Below is a small trained network, with its code and all its weights. Each question gives an input and a class and asks what happens when units are switched off, that is, made to give their printed mean instead of their output.

import numpy as np


def w(rows, s, z=0):
    codes = np.array(rows[::2]) - 128.0
    scale = np.full(codes.shape[1], s)
    scale[-1] = z or s
    return codes * scale


def f(y):
    return np.maximum(y, 0)


def log_softmax(a):
    a = a - a.max(-1, keepdims=True)
    return a - np.log(np.exp(a).sum(-1, keepdims=True))


def net(x, mask):
    res = np.array(x, float).reshape(1, 2) / 4 @ E
    y = f(res @ A[0][:, :-1].T + A[0][:, -1])
    res = res + np.where(mask, y, B[0][:, -1]) @ B[0][:, :-1]
    return log_softmax(res[-1] @ U[:, :-1].T + U[:, -1])


A, B = {}, {}
E = w([
[145,79,87,208,1,80,208,37,146,82,42],'x0',
[164,218,38,123,120,97,63,93,39,237,147],'x1',
],0.012)
A[0] = w([
[151,161,110,146,136,109,99,117,53,238,146,180],'N1',
[144,155,154,58,176,108,58,174,71,251,197,143],'N2',
[27,88,228,77,167,254,151,198,154,49,164,173],'N3',
[168,210,171,24,231,180,25,183,112,161,234,171],'N4',
[154,73,139,189,117,107,181,59,166,61,74,153],'N5',
[17,79,247,71,168,194,214,221,211,93,161,166],'N6',
[105,80,150,172,62,97,229,75,165,74,83,253],'N7',
[109,145,108,124,170,139,72,136,92,158,184,136],'N8',
],0.0068,0.0048)
B[0] = w([
[121,180,178,172,1,169,110,38,53,116,68,190],'N1',
[202,57,102,189,131,27,69,192,89,235,157,209],'N2',
[27,236,159,120,215,148,139,157,111,70,78,235],'N3',
[202,120,131,204,200,115,113,175,253,156,164,250],'N4',
[202,98,112,165,131,44,100,211,79,228,113,214],'N5',
[55,189,120,89,184,148,153,33,117,74,58,243],'N6',
[136,104,152,145,74,82,101,190,82,174,88,245],'N7',
[150,74,100,155,137,32,96,105,103,171,165,171],'N8',
],0.0069,0.018)
U = w([
[110,200,121,140,2,149,126,49,85,144,102,234],'0',
[99,139,110,112,198,131,125,142,195,130,187,83],'1',
[69,127,144,52,116,137,164,95,60,58,83,124],'2',
[132,152,138,52,148,232,167,14,208,71,144,2],'3',
[249,7,92,156,52,55,119,186,116,219,178,207],'4',
[188,59,186,209,160,105,118,120,154,157,116,41],'5',
],0.0072,0.0033)

Each question gives the input, the list of numbers given to net, and the class t.
The units are the neurons (one row each of A and B). Each row of codes is followed by its name. A weight is (code - 128) times the scale printed after its matrix; where a second scale follows, it is the last column's (A, B and U).
mask holds one flag per neuron, in row order. A switched-off neuron (its flag False) gives its mean, the last column of its row in B, instead of its output. The means were averaged over made-up inputs and are rounded, as every weight is.
A unit's drop is (log p(t) with every unit on - log p(t) with that unit switched off) / (log p(t) with every unit on - log p(t) with every unit switched off).
The circuit of an input: a set's keep is (log p(t) with only the set's units on - log p(t) with every unit switched off) / (log p(t) with every unit on - log p(t) with every unit switched off). Starting from all 8 units, units are removed one at a time, each time the one whose removal leaves the highest keep (on an exact tie, the one counted first), for as long as the keep stays at least 0.8.
units of the circuit, in order: the units of the circuit, biggest drop first
top k neurons: the k neurons with the biggest drops, biggest first
drop when u is switched off: that unit's drop, to one decimal
input [7,-7], class 4: units of the circuit, in order	[N5]
input [7,-8], class 4: top 2 neurons	[N5, N7]
input [-2,-1], class 1: units of the circuit, in order	[N7, N5]
input [2,-3], class 0: top 3 neurons	[N4, N2, N8]
input [2,6], class 0: top 2 neurons	[N1, N4]
input [3,-3], class 4: top 4 neurons	[N5, N3, N7, N1]
input [1,4], class 0: top 4 neurons	[N5, N4, N1, N7]
input [-4,-6], class 3: units of the circuit, in order	[N6, N7]
input [-2,-4], class 2: units of the circuit, in order	[N4, N6]
input [2,3], class 0: top 3 neurons	[N4, N2, N5]
input [-4,-8], class 2: top 2 neurons	[N3, N6]
input [1,2], class 0: top 2 neurons	[N4, N5]
input [4,-7], class 2: top 4 neurons	[N4, N6, N2, N3]
input [5,6], class 0: top 3 neurons	[N2, N4, N1]
input [6,7], class 0: units of the circuit, in order	[N1]
input [1,-3], class 2: drop when N4 is switched off	0.5
input [8,-8], class 4: drop when N5 is switched off	2.0
input [-5,-1], class 1: drop when N1 is switched off	0.1
